Below are the code and all the weights of a small trained network. Each question names an input and a class and asks about switching units off, where a switched-off unit gives its printed mean instead of its output.

import numpy as np


def w(rows, s, z=0):
    codes = np.array(rows[::2]) - 128.0
    scale = np.full(codes.shape[1], s)
    scale[-1] = z or s
    return codes * scale


def norm(h):
    return h / np.sqrt((h * h).mean(-1, keepdims=True) + 1e-5)


def f(y):
    return y / 2 * (1 + np.tanh(0.7978845608 * (y + 0.044715 * y**3)))


def log_softmax(a):
    a = a - a.max(-1, keepdims=True)
    return a - np.log(np.exp(a).sum(-1, keepdims=True))


def net(x, mask):
    res = np.array(x, float).reshape(1, 7) / 4 @ E
    u = 0
    for l in range(4):
        y = f(norm(res) @ A[l][:, :-1].T + A[l][:, -1])
        res = res + np.where(mask[u : u + 4], y, B[l][:, -1]) @ B[l][:, :-1]
        u += 4
    return log_softmax(norm(res)[-1] @ U[:, :-1].T + U[:, -1])


A, B = {}, {}
E = w([
[124,129,125,131,119,130,141,128,135,130,120,123],'x0',
[112,175,227,116,111,113,72,239,106,167,81,51],'x1',
[126,124,123,125,125,132,131,129,131,135,128,119],'x2',
[171,180,80,200,106,82,143,47,103,84,195,30],'x3',
[251,146,114,85,148,114,137,113,232,172,96,141],'x4',
[125,129,129,128,126,126,131,124,129,130,122,127],'x5',
[126,131,132,129,127,126,129,121,129,130,126,130],'x6',
],0.0031)
A[0] = w([
[24,90,78,143,119,174,177,83,69,71,202,179,102],'L0N1',
[104,34,128,71,137,191,168,116,154,126,133,255,61],'L0N2',
[97,134,102,146,157,112,113,129,139,118,106,97,136],'L0N3',
[22,54,107,114,147,185,108,151,97,73,82,190,6],'L0N4',
],0.0036,0.0018)
B[0] = w([
[122,62,146,138,146,41,70,103,181,94,52,72,254],'L0N1',
[187,122,117,68,130,52,186,163,93,195,140,129,215],'L0N2',
[172,106,172,137,137,126,140,58,79,142,152,155,133],'L0N3',
[117,111,128,253,64,111,112,151,134,239,124,146,193],'L0N4',
],0.0053,0.0036)
A[1] = w([
[176,188,156,85,136,119,77,143,135,123,109,106,84],'L1N1',
[122,148,118,110,80,87,168,114,168,155,128,119,253],'L1N2',
[71,104,175,104,138,194,83,196,158,175,58,167,50],'L1N3',
[3,105,163,157,134,98,118,105,66,61,140,73,78],'L1N4',
],0.0039,0.0017)
B[1] = w([
[86,59,121,151,144,103,147,115,131,145,58,91,175],'L1N1',
[26,109,125,157,216,123,73,147,98,101,146,175,220],'L1N2',
[174,93,120,154,92,178,74,59,142,65,102,216,210],'L1N3',
[110,164,158,4,137,137,204,147,108,58,106,150,251],'L1N4',
],0.0042,0.0027)
A[2] = w([
[72,164,178,163,50,210,146,183,4,134,158,141,118],'L2N1',
[129,126,121,228,79,58,105,142,174,218,140,62,1],'L2N2',
[142,221,179,97,139,117,178,167,124,130,120,41,13],'L2N3',
[129,124,208,136,88,188,94,202,105,181,94,204,110],'L2N4',
],0.0045,0.00093)
B[2] = w([
[183,196,184,122,19,98,144,82,184,130,254,227,194],'L2N1',
[217,85,148,217,106,71,107,91,82,142,104,188,200],'L2N2',
[43,134,132,68,103,85,11,135,94,236,145,113,173],'L2N3',
[149,117,119,153,143,155,143,89,146,50,110,53,254],'L2N4',
],0.0053,0.0032)
A[3] = w([
[194,93,36,194,194,131,211,63,134,126,143,204,255],'L3N1',
[39,53,159,150,39,122,99,182,47,157,89,222,94],'L3N2',
[73,60,132,100,143,61,193,165,141,227,127,222,70],'L3N3',
[136,163,191,199,1,129,65,81,139,31,181,135,99],'L3N4',
],0.0035,0.00084)
B[3] = w([
[87,204,136,137,113,201,94,180,112,143,144,105,254],'L3N1',
[216,215,34,152,137,49,86,12,181,179,181,58,186],'L3N2',
[151,105,151,99,117,146,154,145,3,194,163,109,188],'L3N3',
[112,70,105,107,132,175,238,164,162,178,146,220,229],'L3N4',
],0.0054,0.0035)
U = w([
[176,83,128,213,118,35,75,97,77,209,109,105,255],'0',
[153,96,181,164,49,173,219,108,198,100,166,227,98],'1',
[146,127,104,30,185,181,217,222,59,186,146,156,115],'2',
[155,80,190,112,164,190,83,164,190,70,24,103,107],'3',
[43,79,110,136,165,75,148,77,117,1,113,74,112],'4',
[47,208,178,39,68,75,119,114,113,157,208,130,45],'5',
[129,236,64,181,172,213,80,119,166,109,185,92,103],'6',
],0.011,0.002)

Each question gives the input, the list of numbers given to net, and the class t.
The units are the neurons (one row each of A and B). Each row of codes is followed by its name. A weight is (code - 128) times the scale printed after its matrix; where a second scale follows, it is the last column's (A, B and U).
mask holds one flag per neuron, layer by layer. A switched-off neuron (its flag False) gives its mean, the last column of its row in B, instead of its output. The means were averaged over made-up inputs and are rounded, as every weight is.
A unit's drop is (log p(t) with every unit on - log p(t) with that unit switched off) / (log p(t) with every unit on - log p(t) with every unit switched off).
The circuit of an input: a set's keep is (log p(t) with only the set's units on - log p(t) with every unit switched off) / (log p(t) with every unit on - log p(t) with every unit switched off). Starting from the 12 units with the biggest drops (on a tie, the unit counted first), units are removed one at a time, each time the one whose removal leaves the highest keep (on an exact tie, the one counted first), for as long as the keep stays at least 0.8.
circuit, biggest first: the units of the circuit, biggest drop first
k most important neurons: the k neurons with the biggest drops, biggest first
top k neurons in layer l: the k neurons of layer l with the biggest drops, biggest first
input [6,7,0,-1,-6,-7,5], class 1: circuit, biggest first : L2N1; L3N4
input [-1,-1,7,5,8,-6,-6], class 6: circuit, biggest first : L0N1; L3N1
input [-5,-7,0,4,3,5,3], class 6: circuit, biggest first : L3N1
input [-2,-7,6,2,0,0,8], class 4: circuit, biggest first : L0N1; L0N4
input [1,1,-3,-5,-1,5,4], class 1: 4 most important neurons : L0N1; L2N4; L2N1; L0N4
input [5,3,7,7,0,-4,-6], class 5: circuit, biggest first : L2N3; L0N1
input [7,4,-2,0,8,-2,-7], class 3: circuit, biggest first : L0N2; L3N2
input [-8,-5,-3,1,5,-3,-8], class 6: 2 most important neurons : L3N1; L3N4
input [2,1,7,7,0,1,-4], class 5: 3 most important neurons : L0N4; L0N1; L0N2
input [-2,1,5,5,0,-7,-4], class 5: 2 most important neurons : L0N2; L0N4
input [-5,0,0,1,2,-4,7], class 6: 4 most important neurons : L3N1; L0N1; L0N2; L1N4
input [7,1,-6,-3,-3,2,-7], class 1: 4 most important neurons : L2N1; L3N4; L2N4; L1N1
input [4,0,4,0,4,2,-6], class 2: 4 most important neurons : L0N1; L2N4; L0N4; L1N3
input [3,-8,4,1,1,8,-3], class 6: circuit, biggest first : L3N1
input [3,0,-5,-2,7,-6,1], class 2: 2 most important neurons : L0N1; L0N4
input [-3,-1,3,-2,2,7,0], class 2: 2 most important neurons : L0N2; L0N1
input [1,0,-2,0,2,-5,5], class 2: 2 most important neurons : L0N1; L0N4
input [-7,2,-5,2,-4,1,4], class 5: 2 most important neurons : L1N4; L2N3
input [1,4,6,3,-6,-8,8], class 5: 2 most important neurons : L1N4; L2N3
input [1,-1,0,-4,-6,-1,-8], class 0: circuit, biggest first : L0N4
input [4,7,1,-2,0,3,-6], class 1: 2 most important neurons : L0N1; L2N1
input [7,1,5,7,-4,4,6], class 5: top 3 neurons in layer 1 : L1N4; L1N3; L1N1
input [5,7,5,0,4,-4,2], class 3: 2 most important neurons : L0N2; L1N3
input [5,1,6,0,7,-5,-8], class 3: top 2 neurons in layer 2 : L2N1; L2N3
input [7,-1,-6,0,4,-4,3], class 2: top 2 neurons in layer 0 : L0N1; L0N4
input [0,-1,-8,3,1,-4,-5], class 6: top 2 neurons in layer 0 : L0N1; L0N4
input [3,0,-1,-6,-3,3,-8], class 0: top 2 neurons in layer 0 : L0N4; L0N2
